Here is a tiny trained network, its code and every weight. The questions are about switching its units off for an input and a target symbol, where a switched-off unit gives its printed mean instead of its output.

import numpy as np


def w(rows, s, z=0):
    codes = np.array(rows[::2]) - 128.0
    scale = np.full(codes.shape[1], s)
    scale[-1] = z or s
    return codes * scale


def norm(h):
    return h / np.sqrt((h * h).mean(-1, keepdims=True) + 1e-5)


def f(y):
    return y / 2 * (1 + np.tanh(0.7978845608 * (y + 0.044715 * y**3)))


def softmax(a):
    e = np.exp(a - a.max(-1, keepdims=True))
    return e / e.sum(-1, keepdims=True)


def log_softmax(a):
    a = a - a.max(-1, keepdims=True)
    return a - np.log(np.exp(a).sum(-1, keepdims=True))


def net(x, mask):
    ids = ['αβγδεζθλμξπστφω'.index(c) for c in x.split()]
    T = len(ids)
    res = E[ids] + P[:T]
    r = norm(res)
    for j in range(3):
        rows = slice(3 * j, 3 * j + 3)
        q, k, v = (r @ M[0][rows].T for M in (Q, K, V))
        z = softmax(np.where(np.tri(T) > 0, q @ k.T / 3**0.5, -1e9)) @ v
        o = O[0][rows]
        res = res + np.where(mask[j], z, o[:, -1]) @ o[:, :-1]
    y = f(norm(res) @ A[0][:, :-1].T + A[0][:, -1])
    res = res + np.where(mask[3:11], y, B[0][:, -1]) @ B[0][:, :-1]
    return log_softmax(norm(res)[-1] @ U[:, :-1].T + U[:, -1])


Q, K, V, O, A, B = {}, {}, {}, {}, {}, {}
E = w([
[104,68,152,143],'α',
[116,88,146,57],'β',
[184,146,188,185],'γ',
[124,124,188,108],'δ',
[105,82,179,105],'ε',
[119,85,184,180],'ζ',
[169,149,177,80],'θ',
[139,69,112,200],'λ',
[201,120,62,183],'μ',
[147,87,150,209],'ξ',
[141,119,190,68],'π',
[187,90,128,115],'σ',
[171,128,45,85],'τ',
[64,162,98,171],'φ',
[118,61,3,180],'ω',
],0.026)
P = w([
[9,210,78,219],'0',
[79,171,109,230],'1',
[103,135,140,231],'2',
[120,122,181,221],'3',
[128,101,176,230],'4',
[147,89,190,226],'5',
[162,83,198,227],'6',
[174,74,222,233],'7',
[179,59,226,227],'8',
[182,43,234,234],'9',
[195,39,237,238],'10',
[208,35,246,226],'11',
[212,26,253,228],'12',
],0.0047)
Q[0] = w([
[34,151,115,133],'h1',
[95,90,108,75],'h1',
[38,246,92,128],'h1',
[133,89,30,152],'h2',
[38,78,97,140],'h2',
[39,176,65,85],'h2',
[117,48,182,48],'h3',
[143,184,10,24],'h3',
[251,30,119,166],'h3',
],0.031)
K[0] = w([
[77,139,127,135],'h1',
[110,114,106,91],'h1',
[20,253,81,130],'h1',
[135,106,26,147],'h2',
[42,85,110,151],'h2',
[16,214,64,139],'h2',
[166,75,203,48],'h3',
[109,200,19,23],'h3',
[199,44,63,166],'h3',
],0.028)
V[0] = w([
[205,50,45,69],'h1',
[155,246,130,95],'h1',
[253,153,135,210],'h1',
[148,57,254,64],'h2',
[124,59,59,57],'h2',
[117,65,130,195],'h2',
[161,212,122,167],'h3',
[190,116,100,45],'h3',
[134,146,206,130],'h3',
],0.024)
O[0] = w([
[182,14,144,112,137],'h1',
[18,132,162,86,69],'h1',
[153,120,250,175,193],'h1',
[12,42,93,144,251],'h2',
[198,95,84,140,93],'h2',
[105,163,84,172,145],'h2',
[116,112,196,117,100],'h3',
[142,130,146,44,85],'h3',
[46,129,88,131,169],'h3',
],0.023,0.031)
A[0] = w([
[149,72,134,214,172],'n1',
[246,138,180,132,129],'n2',
[74,49,123,55,48],'n3',
[171,182,140,182,2],'n4',
[113,158,244,103,66],'n5',
[129,149,40,6,141],'n6',
[193,198,159,116,139],'n7',
[239,87,101,72,28],'n8',
],0.025,0.0066)
B[0] = w([
[159,58,142,197,251],'n1',
[72,108,10,49,174],'n2',
[192,32,147,202,187],'n3',
[158,77,162,72,147],'n4',
[134,143,212,76,142],'n5',
[225,119,154,2,141],'n6',
[164,193,187,117,152],'n7',
[7,230,179,163,151],'n8',
],0.038,0.019)
U = w([
[129,228,160,163,185],'α',
[93,214,108,233,113],'β',
[170,177,13,222,14],'γ',
[49,110,210,85,128],'δ',
[72,183,253,158,65],'ε',
[174,191,76,137,226],'ζ',
[210,62,206,122,2],'θ',
[161,87,59,49,91],'λ',
[31,174,108,123,220],'μ',
[112,133,3,119,120],'ξ',
[95,164,127,61,225],'π',
[63,51,99,45,30],'σ',
[172,133,191,85,201],'τ',
[173,188,194,208,149],'φ',
[240,133,99,163,104],'ω',
],0.02,0.01)

Each question gives the input, a string of symbols that net reads in full, and the target symbol t.
The units are the heads (3 rows each of Q, K, V and O) and the neurons (one row each of A and B). Each row of codes is followed by its name. A weight is (code - 128) times the scale printed after its matrix; where a second scale follows, it is the last column's (O, A, B and U).
mask holds one flag per unit, heads first, then neurons. A switched-off unit (its flag False) gives its mean, the last column of its rows in O or B, instead of its output. The means were averaged over made-up inputs and are rounded, as every weight is.
A unit's drop is (log p(t) with every unit on - log p(t) with that unit switched off) / (log p(t) with every unit on - log p(t) with every unit switched off).
The circuit of an input: a set's keep is (log p(t) with only the set's units on - log p(t) with every unit switched off) / (log p(t) with every unit on - log p(t) with every unit switched off). Starting from all 11 units, units are removed one at a time, each time the one whose removal leaves the highest keep (on an exact tie, the one counted first), for as long as the keep stays at least 0.8.
circuit, biggest first: the units of the circuit, biggest drop first
top k neurons: the k neurons with the biggest drops, biggest first
which heads matter: for each layer, one digit per head in row order, 1 if its drop is at least 0.15 and else 0, layers parted by /
drop of u: that unit's drop, to one decimal
input τ ω δ β ξ δ β ζ π, target σ: circuit, biggest first	h1, h3
input δ θ α δ π, target σ: circuit, biggest first	h1, h3, n6
input δ τ δ ξ τ δ θ γ τ ω, target ζ: top 2 neurons	n2, n7
input ζ σ φ ω, target ω: circuit, biggest first	h2
input ε α α μ δ δ λ, target ω: circuit, biggest first	h2, n4, h1
input λ δ δ, target μ: circuit, biggest first	h1, n1
input ζ ξ δ θ, target δ: circuit, biggest first	h1, h2
input θ π ζ ξ, target φ: circuit, biggest first	h1, n2
input μ θ ε τ ξ, target φ: circuit, biggest first	h1, h2
input ζ θ σ ε β, target θ: which heads matter	100
input τ α ε π γ ε δ, target μ: which heads matter	101
input σ α π γ τ θ δ π δ, target θ: top 3 neurons	n3, n2, n8
input ξ ε β μ σ α β π ζ σ τ, target π: circuit, biggest first	h3, n2, h2, n8
input ε β ζ π δ φ φ, target α: top neuron	n1
input σ ε ε φ α ξ δ λ α ω, target ω: top 3 neurons	n2, n7, n8
input ζ δ ζ ξ ξ μ, target τ: top 2 neurons	n2, n4
input ξ β δ ζ ζ ξ β δ ω, target ζ: drop of h2	0.8
input γ ε φ ζ, target β: drop of n3	0.1
input ζ θ β, target λ: drop of n6	0.5
input ζ ζ θ ε γ σ β, target θ: drop of n4	0.0
input δ ε ξ ζ ε δ μ δ γ, target ε: top neuron	n5
